Here is a tiny trained network, its code and every weight. The questions are about switching its units off for an input and a class, where a switched-off unit gives its printed mean instead of its output.

import numpy as np


def w(rows, s, z=0):
    codes = np.array(rows[::2]) - 128.0
    scale = np.full(codes.shape[1], s)
    scale[-1] = z or s
    return codes * scale


def f(y):
    return np.maximum(y, 0)


def log_softmax(a):
    a = a - a.max(-1, keepdims=True)
    return a - np.log(np.exp(a).sum(-1, keepdims=True))


def net(x, mask):
    res = np.array(x, float).reshape(1, 6) / 4 @ E
    y = f(res @ A[0][:, :-1].T + A[0][:, -1])
    res = res + np.where(mask, y, B[0][:, -1]) @ B[0][:, :-1]
    return log_softmax(res[-1] @ U[:, :-1].T + U[:, -1])


A, B = {}, {}
E = w([
[139,2,21],'x0',
[129,129,128],'x1',
[128,128,128],'x2',
[128,129,130],'x3',
[21,183,47],'x4',
[38,80,233],'x5',
],0.0085)
A[0] = w([
[193,239,184,77],'n1',
[57,140,110,113],'n2',
[88,68,174,163],'n3',
[84,45,87,151],'n4',
[156,213,173,182],'n5',
[147,111,124,126],'n6',
[73,161,138,115],'n7',
[76,152,79,138],'n8',
[101,141,158,65],'n9',
[144,113,124,121],'n10',
[91,62,93,178],'n11',
[93,121,90,113],'n12',
[111,75,149,75],'n13',
[68,156,59,173],'n14',
[88,66,169,77],'n15',
[65,170,156,116],'n16',
[35,182,171,111],'n17',
[187,212,64,218],'n18',
[146,121,176,72],'n19',
[148,79,100,149],'n20',
[84,105,113,54],'n21',
[86,61,191,105],'n22',
[211,72,230,123],'n23',
[110,139,99,183],'n24',
[82,151,76,75],'n25',
[82,149,69,184],'n26',
[139,116,146,121],'n27',
[105,72,101,81],'n28',
[255,75,73,133],'n29',
[72,30,78,1],'n30',
[163,83,106,126],'n31',
[216,149,126,106],'n32',
[105,141,91,67],'n33',
[66,195,137,120],'n34',
[53,163,39,28],'n35',
[63,168,124,120],'n36',
[182,231,59,47],'n37',
[185,102,178,176],'n38',
[75,152,138,121],'n39',
[103,143,72,32],'n40',
[159,189,148,132],'n41',
[144,134,175,100],'n42',
],0.012,0.0078)
B[0] = w([
[134,95,9,212],'n1',
[141,120,149,172],'n2',
[89,178,119,195],'n3',
[159,99,50,208],'n4',
[76,188,90,222],'n5',
[130,114,142,148],'n6',
[146,127,179,168],'n7',
[97,161,110,188],'n8',
[141,134,150,141],'n9',
[137,121,136,144],'n10',
[184,73,106,206],'n11',
[117,146,106,160],'n12',
[143,122,67,150],'n13',
[89,190,154,217],'n14',
[129,121,43,165],'n15',
[138,115,194,179],'n16',
[143,112,225,201],'n17',
[165,62,14,254],'n18',
[111,149,131,150],'n19',
[149,102,164,186],'n20',
[109,160,145,139],'n21',
[106,138,55,186],'n22',
[98,176,60,239],'n23',
[119,158,164,178],'n24',
[125,116,56,167],'n25',
[99,182,163,208],'n26',
[127,134,119,144],'n27',
[105,172,93,160],'n28',
[152,75,245,248],'n29',
[53,231,120,173],'n30',
[139,109,161,178],'n31',
[153,116,152,182],'n32',
[142,93,87,146],'n33',
[151,116,195,190],'n34',
[149,74,3,190],'n35',
[148,112,177,178],'n36',
[41,222,137,199],'n37',
[140,103,90,210],'n38',
[138,124,175,164],'n39',
[157,88,65,150],'n40',
[116,130,72,180],'n41',
[112,136,133,156],'n42',
],0.026,0.011)
U = w([
[97,57,58,255],'0',
[9,169,110,80],'1',
[118,51,192,69],'2',
],0.012,0.00072)

Each question gives the input, the list of numbers given to net, and the class t.
The units are the neurons (one row each of A and B). Each row of codes is followed by its name. A weight is (code - 128) times the scale printed after its matrix; where a second scale follows, it is the last column's (A, B and U).
mask holds one flag per neuron, in row order. A switched-off neuron (its flag False) gives its mean, the last column of its row in B, instead of its output. The means were averaged over made-up inputs and are rounded, as every weight is.
A unit's drop is (log p(t) with every unit on - log p(t) with that unit switched off) / (log p(t) with every unit on - log p(t) with every unit switched off).
The circuit of an input: a set's keep is (log p(t) with only the set's units on - log p(t) with every unit switched off) / (log p(t) with every unit on - log p(t) with every unit switched off). Starting from the 12 units with the biggest drops (on a tie, the unit counted first), units are removed one at a time, each time the one whose removal leaves the highest keep (on an exact tie, the one counted first), for as long as the keep stays at least 0.8.
units of the circuit, in order: the units of the circuit, biggest drop first
unit that matters most: the unit with the biggest drop
k most important neurons: the k neurons with the biggest drops, biggest first
drop when u is switched off: that unit's drop, to one decimal
input [8,-4,-4,4,-5,-5], class 2: units of the circuit, in order => (n29)
input [0,2,1,-5,2,-2], class 1: 2 most important neurons => (n1 n4)
input [-7,3,0,3,-1,0], class 0: 2 most important neurons => (n1 n37)
input [0,2,2,-5,-2,4], class 1: 3 most important neurons => (n18 n35 n1)
input [-4,1,-3,-8,-7,4], class 1: 2 most important neurons => (n18 n23)
input [8,-6,-6,1,1,1], class 1: 4 most important neurons => (n30 n18 n1 n28)
input [1,-4,5,-7,2,4], class 1: 4 most important neurons => (n29 n18 n3 n20)
input [-7,7,1,-8,-1,-5], class 0: 2 most important neurons => (n18 n1)
input [0,1,8,2,4,-8], class 1: 2 most important neurons => (n37 n14)
input [-1,4,4,0,5,1], class 2: 2 most important neurons => (n23 n37)
input [5,-1,-4,2,-6,-2], class 2: drop when n29 is switched off => 0.4
input [6,4,1,1,6,6], class 1: drop when n30 is switched off => 2.2
input [4,1,-4,-4,-4,-8], class 2: drop when n29 is switched off => 0.4
input [-2,-8,-4,0,3,-4], class 1: unit that matters most => n37
input [-1,4,-7,-5,5,-4], class 1: drop when n14 is switched off => 0.2
